Below are the code and all the weights of a small trained network. Each question names an input and a target symbol and asks about switching units off, where a switched-off unit gives its printed mean instead of its output.

import numpy as np


def w(rows, s, z=0):
    codes = np.array(rows[::2]) - 128.0
    scale = np.full(codes.shape[1], s)
    scale[-1] = z or s
    return codes * scale


def norm(h):
    return h / np.sqrt((h * h).mean(-1, keepdims=True) + 1e-5)


def f(y):
    return np.maximum(y, 0)


def softmax(a):
    e = np.exp(a - a.max(-1, keepdims=True))
    return e / e.sum(-1, keepdims=True)


def log_softmax(a):
    a = a - a.max(-1, keepdims=True)
    return a - np.log(np.exp(a).sum(-1, keepdims=True))


def net(x, mask):
    ids = ['ζθλξφω'.index(c) for c in x.split()]
    T = len(ids)
    res = E[ids] + P[:T]
    u = 0
    for l in range(3):
        r = norm(res)
        for j in range(2):
            rows = slice(4 * j, 4 * j + 4)
            q, k, v = (r @ M[l][rows].T for M in (Q, K, V))
            z = softmax(np.where(np.tri(T) > 0, q @ k.T / 4**0.5, -1e9)) @ v
            o = O[l][rows]
            res = res + np.where(mask[u + j], z, o[:, -1]) @ o[:, :-1]
        u += 2
        y = f(norm(res) @ A[l][:, :-1].T + A[l][:, -1])
        res = res + np.where(mask[u : u + 4], y, B[l][:, -1]) @ B[l][:, :-1]
        u += 4
    return log_softmax(norm(res)[-1] @ U[:, :-1].T + U[:, -1])


Q, K, V, O, A, B = {}, {}, {}, {}, {}, {}
E = w([
[63,115,148,92,222,92,133],'ζ',
[137,176,57,157,164,109,107],'θ',
[98,148,186,184,112,65,101],'λ',
[121,164,146,120,144,119,201],'ξ',
[97,252,124,97,71,120,95],'φ',
[110,96,121,142,83,174,51],'ω',
],0.025)
P = w([
[120,147,179,109,97,82,203],'0',
[155,146,37,95,141,140,135],'1',
[200,101,140,164,195,93,110],'2',
[155,88,146,177,155,112,157],'3',
[68,157,70,122,87,194,129],'4',
[194,83,127,197,117,156,96],'5',
[128,76,151,173,164,137,153],'6',
[11,188,75,123,158,221,121],'7',
[240,113,134,151,96,185,115],'8',
],0.011)
Q[0] = w([
[118,200,225,143,145,147,112],'0.h1',
[93,28,98,177,249,133,148],'0.h1',
[30,176,125,92,112,165,182],'0.h1',
[254,81,153,59,141,89,181],'0.h1',
[184,92,191,190,122,109,97],'0.h2',
[87,227,126,169,15,157,148],'0.h2',
[71,185,115,183,172,105,167],'0.h2',
[165,173,96,212,76,112,123],'0.h2',
],0.0085)
K[0] = w([
[67,199,102,154,183,227,84],'0.h1',
[128,133,88,176,69,55,101],'0.h1',
[140,96,91,78,103,188,160],'0.h1',
[254,84,162,134,124,48,96],'0.h1',
[171,63,141,159,47,185,43],'0.h2',
[96,129,84,228,65,107,193],'0.h2',
[5,189,139,217,130,137,129],'0.h2',
[133,144,203,193,71,111,80],'0.h2',
],0.0084)
V[0] = w([
[254,161,191,227,134,87,111],'0.h1',
[74,122,90,102,121,55,81],'0.h1',
[189,155,114,92,138,178,156],'0.h1',
[95,119,185,157,139,155,8],'0.h1',
[132,107,134,74,80,72,64],'0.h2',
[93,157,123,69,120,55,119],'0.h2',
[151,151,131,115,106,163,105],'0.h2',
[118,173,120,123,180,175,192],'0.h2',
],0.0072)
O[0] = w([
[112,53,238,36,105,230,213,201],'0.h1',
[156,177,82,209,147,205,197,210],'0.h1',
[74,125,186,144,110,85,132,1],'0.h1',
[192,239,180,153,145,235,157,143],'0.h1',
[162,178,77,45,28,103,103,148],'0.h2',
[195,235,8,104,42,3,215,217],'0.h2',
[129,92,146,158,151,146,103,56],'0.h2',
[113,240,60,141,212,41,52,53],'0.h2',
],0.005,0.0032)
A[0] = w([
[255,109,125,164,86,171,215,61],'0.n1',
[133,167,111,97,76,129,9,252],'0.n2',
[129,79,69,238,131,81,160,225],'0.n3',
[134,201,63,136,152,165,181,191],'0.n4',
],0.0081,0.0021)
B[0] = w([
[87,10,108,194,231,206,166,242],'0.n1',
[25,111,67,108,220,3,89,221],'0.n2',
[115,44,122,190,248,235,230,251],'0.n3',
[135,172,139,105,6,100,119,253],'0.n4',
],0.0067,0.0048)
Q[1] = w([
[44,164,127,146,70,98,159],'1.h1',
[148,173,110,141,87,99,111],'1.h1',
[160,138,102,62,10,121,111],'1.h1',
[112,103,115,126,165,64,96],'1.h1',
[42,193,136,132,94,158,131],'1.h2',
[194,110,198,71,170,158,142],'1.h2',
[175,69,126,42,118,138,95],'1.h2',
[132,72,148,180,120,84,164],'1.h2',
],0.011)
K[1] = w([
[245,54,163,113,49,149,182],'1.h1',
[206,103,129,146,96,55,136],'1.h1',
[133,129,57,75,114,158,168],'1.h1',
[116,188,118,109,138,135,152],'1.h1',
[78,90,179,167,86,97,110],'1.h2',
[176,142,132,101,197,144,111],'1.h2',
[195,107,115,95,157,104,146],'1.h2',
[87,168,117,81,102,192,147],'1.h2',
],0.013)
V[1] = w([
[208,69,134,141,67,228,146],'1.h1',
[134,3,75,169,79,188,203],'1.h1',
[153,102,149,114,196,109,127],'1.h1',
[69,142,122,117,133,189,76],'1.h1',
[129,87,231,123,219,149,135],'1.h2',
[215,116,231,129,174,116,126],'1.h2',
[58,185,188,151,138,83,107],'1.h2',
[94,97,101,198,103,101,180],'1.h2',
],0.0074)
O[1] = w([
[194,112,40,97,73,76,132,102],'1.h1',
[117,116,119,67,107,90,91,222],'1.h1',
[113,147,105,128,165,135,148,150],'1.h1',
[126,100,127,40,177,158,163,61],'1.h1',
[81,117,117,175,173,69,134,145],'1.h2',
[147,157,185,215,183,122,105,85],'1.h2',
[137,141,125,46,116,1,150,218],'1.h2',
[203,200,160,109,108,124,155,253],'1.h2',
],0.0068,0.0057)
A[1] = w([
[75,36,242,218,138,178,81,99],'1.n1',
[68,187,168,112,126,170,19,182],'1.n2',
[191,58,108,241,115,112,63,3],'1.n3',
[190,78,161,158,80,100,1,112],'1.n4',
],0.0062,0.0027)
B[1] = w([
[162,133,182,104,170,120,87,254],'1.n1',
[192,177,172,61,134,134,149,166],'1.n2',
[80,138,101,75,153,136,90,172],'1.n3',
[4,220,124,110,98,229,127,163],'1.n4',
],0.012,0.0054)
Q[2] = w([
[119,131,165,37,123,254,101],'2.h1',
[98,226,135,147,109,65,70],'2.h1',
[131,146,150,207,84,101,133],'2.h1',
[190,15,61,162,80,188,131],'2.h1',
[36,195,248,138,164,168,79],'2.h2',
[76,135,84,13,75,83,85],'2.h2',
[211,104,57,129,162,184,188],'2.h2',
[93,139,107,195,123,32,127],'2.h2',
],0.009)
K[2] = w([
[152,76,123,111,136,92,148],'2.h1',
[118,78,65,119,73,69,65],'2.h1',
[112,117,67,115,149,135,123],'2.h1',
[121,114,152,65,160,160,155],'2.h1',
[153,204,82,149,141,95,105],'2.h2',
[107,150,135,91,86,111,92],'2.h2',
[181,83,145,148,138,248,185],'2.h2',
[90,102,154,146,122,59,120],'2.h2',
],0.014)
V[2] = w([
[30,83,153,83,141,204,96],'2.h1',
[141,147,147,83,71,122,44],'2.h1',
[167,115,65,185,175,114,65],'2.h1',
[76,113,226,196,108,92,143],'2.h1',
[55,105,209,253,155,150,159],'2.h2',
[130,79,110,31,154,133,207],'2.h2',
[166,111,246,80,48,166,138],'2.h2',
[35,91,122,225,82,16,92],'2.h2',
],0.0069)
O[2] = w([
[235,106,169,159,219,132,150,2],'2.h1',
[154,178,161,103,179,161,104,67],'2.h1',
[94,184,174,154,60,95,219,45],'2.h1',
[166,132,1,64,85,82,116,242],'2.h1',
[146,52,165,88,136,218,90,147],'2.h2',
[68,106,147,141,68,103,148,144],'2.h2',
[137,123,185,61,135,28,96,62],'2.h2',
[143,103,129,111,147,110,157,221],'2.h2',
],0.0074,0.0046)
A[2] = w([
[146,84,193,90,64,110,254,2],'2.n1',
[167,62,245,125,91,15,96,93],'2.n2',
[125,162,113,211,136,49,194,158],'2.n3',
[143,69,253,210,94,104,102,106],'2.n4',
],0.0096,0.0042)
B[2] = w([
[87,111,193,153,69,120,127,202],'2.n1',
[163,153,116,175,185,163,128,226],'2.n2',
[162,86,158,125,145,193,90,253],'2.n3',
[248,166,169,139,167,109,130,211],'2.n4',
],0.017,0.0062)
U = w([
[32,39,89,154,231,1,126,151],'ζ',
[115,131,42,196,77,154,163,78],'θ',
[239,164,164,111,143,101,117,131],'λ',
[6,103,209,178,58,53,147,197],'ξ',
[149,140,88,10,58,2,156,252],'φ',
[111,96,170,6,109,145,48,1],'ω',
],0.0077,0.0034)

Each question gives the input, a string of symbols that net reads in full, and the target symbol t.
The units are the heads (4 rows each of Q, K, V and O) and the neurons (one row each of A and B). Each row of codes is followed by its name. A weight is (code - 128) times the scale printed after its matrix; where a second scale follows, it is the last column's (O, A, B and U).
mask holds one flag per unit, layer by layer, with each layer's heads first. A switched-off unit (its flag False) gives its mean, the last column of its rows in O or B, instead of its output. The means were averaged over made-up inputs and are rounded, as every weight is.
A unit's drop is (log p(t) with every unit on - log p(t) with that unit switched off) / (log p(t) with every unit on - log p(t) with every unit switched off).
The circuit of an input: a set's keep is (log p(t) with only the set's units on - log p(t) with every unit switched off) / (log p(t) with every unit on - log p(t) with every unit switched off). Starting from the 12 units with the biggest drops (on a tie, the unit counted first), units are removed one at a time, each time the one whose removal leaves the highest keep (on an exact tie, the one counted first), for as long as the keep stays at least 0.8.
circuit, biggest first: the units of the circuit, biggest drop first
most important unit: the unit with the biggest drop
k most important neurons: the k neurons with the biggest drops, biggest first
top k neurons in layer l: the k neurons of layer l with the biggest drops, biggest first
heads that matter: for each layer, one digit per head in row order, 1 if its drop is at least 0.15 and else 0, layers parted by /
input ω ω φ ζ ζ, target λ: circuit, biggest first -> 2.h1
input λ λ λ λ ζ ζ ω λ, target θ: circuit, biggest first -> 0.h1, 2.h2, 1.n1
input ω λ φ φ ξ, target φ: 3 most important neurons -> 0.n4, 2.n2, 0.n1
input λ λ λ ζ θ, target φ: 3 most important neurons -> 0.n4, 0.n1, 2.n2
input φ φ ω λ ω λ, target ω: circuit, biggest first -> 1.h2, 1.n3
input ω ξ ω ζ ω, target ζ: circuit, biggest first -> 0.n2, 0.h1
input ζ ζ θ λ ζ λ ζ ξ, target θ: circuit, biggest first -> 1.n1, 2.h2
input λ θ ξ λ ζ, target ξ: heads that matter -> 00 / 01 / 10
input λ λ λ ω λ ξ, target ξ: 2 most important neurons -> 2.n1, 0.n4
input φ ω λ ξ ζ, target λ: 2 most important neurons -> 2.n3, 0.n1
input λ λ ξ λ ξ ζ ω θ, target ζ: circuit, biggest first -> 0.h1, 0.n2
input ω ξ ζ λ ζ λ λ ξ λ, target ξ: heads that matter -> 11 / 00 / 10
input λ ξ λ, target ξ: heads that matter -> 11 / 11 / 11
input φ ω ξ ξ θ λ λ, target λ: circuit, biggest first -> 2.n4
input λ ω ω λ λ λ λ ξ λ, target ω: circuit, biggest first -> 1.n4, 0.h2, 1.n3
input λ ζ λ, target ζ: 4 most important neurons -> 1.n3, 0.n2, 0.n3, 2.n4
input λ ξ ω ω ξ θ θ ω, target ζ: circuit, biggest first -> 0.h1, 0.n2
input ξ θ θ ξ ζ, target ξ: circuit, biggest first -> 2.h1, 0.n1
input λ θ λ, target θ: heads that matter -> 11 / 11 / 01
input λ λ ω ω λ, target φ: most important unit -> 0.h2
input ξ ξ θ θ λ φ, target φ: heads that matter -> 00 / 01 / 00
input ξ ξ ξ ξ ξ, target ζ: heads that matter -> 11 / 10 / 00
input λ θ λ λ λ λ ξ ω, target φ: top 2 neurons in layer 0 -> 0.n1, 0.n2
input ω λ λ ω ξ θ, target θ: 2 most important neurons -> 0.n1, 0.n4
input ζ ζ λ ξ λ λ ζ ζ, target φ: top 3 neurons in layer 0 -> 0.n1, 0.n3, 0.n4
input λ ξ ξ ω ω ω ξ λ, target λ: top 2 neurons in layer 2 -> 2.n3, 2.n1
input λ ξ ω λ θ, target ζ: 3 most important neurons -> 0.n2, 0.n3, 2.n4
input φ ζ λ ω ξ λ ζ ξ, target ζ: most important neuron -> 2.n4
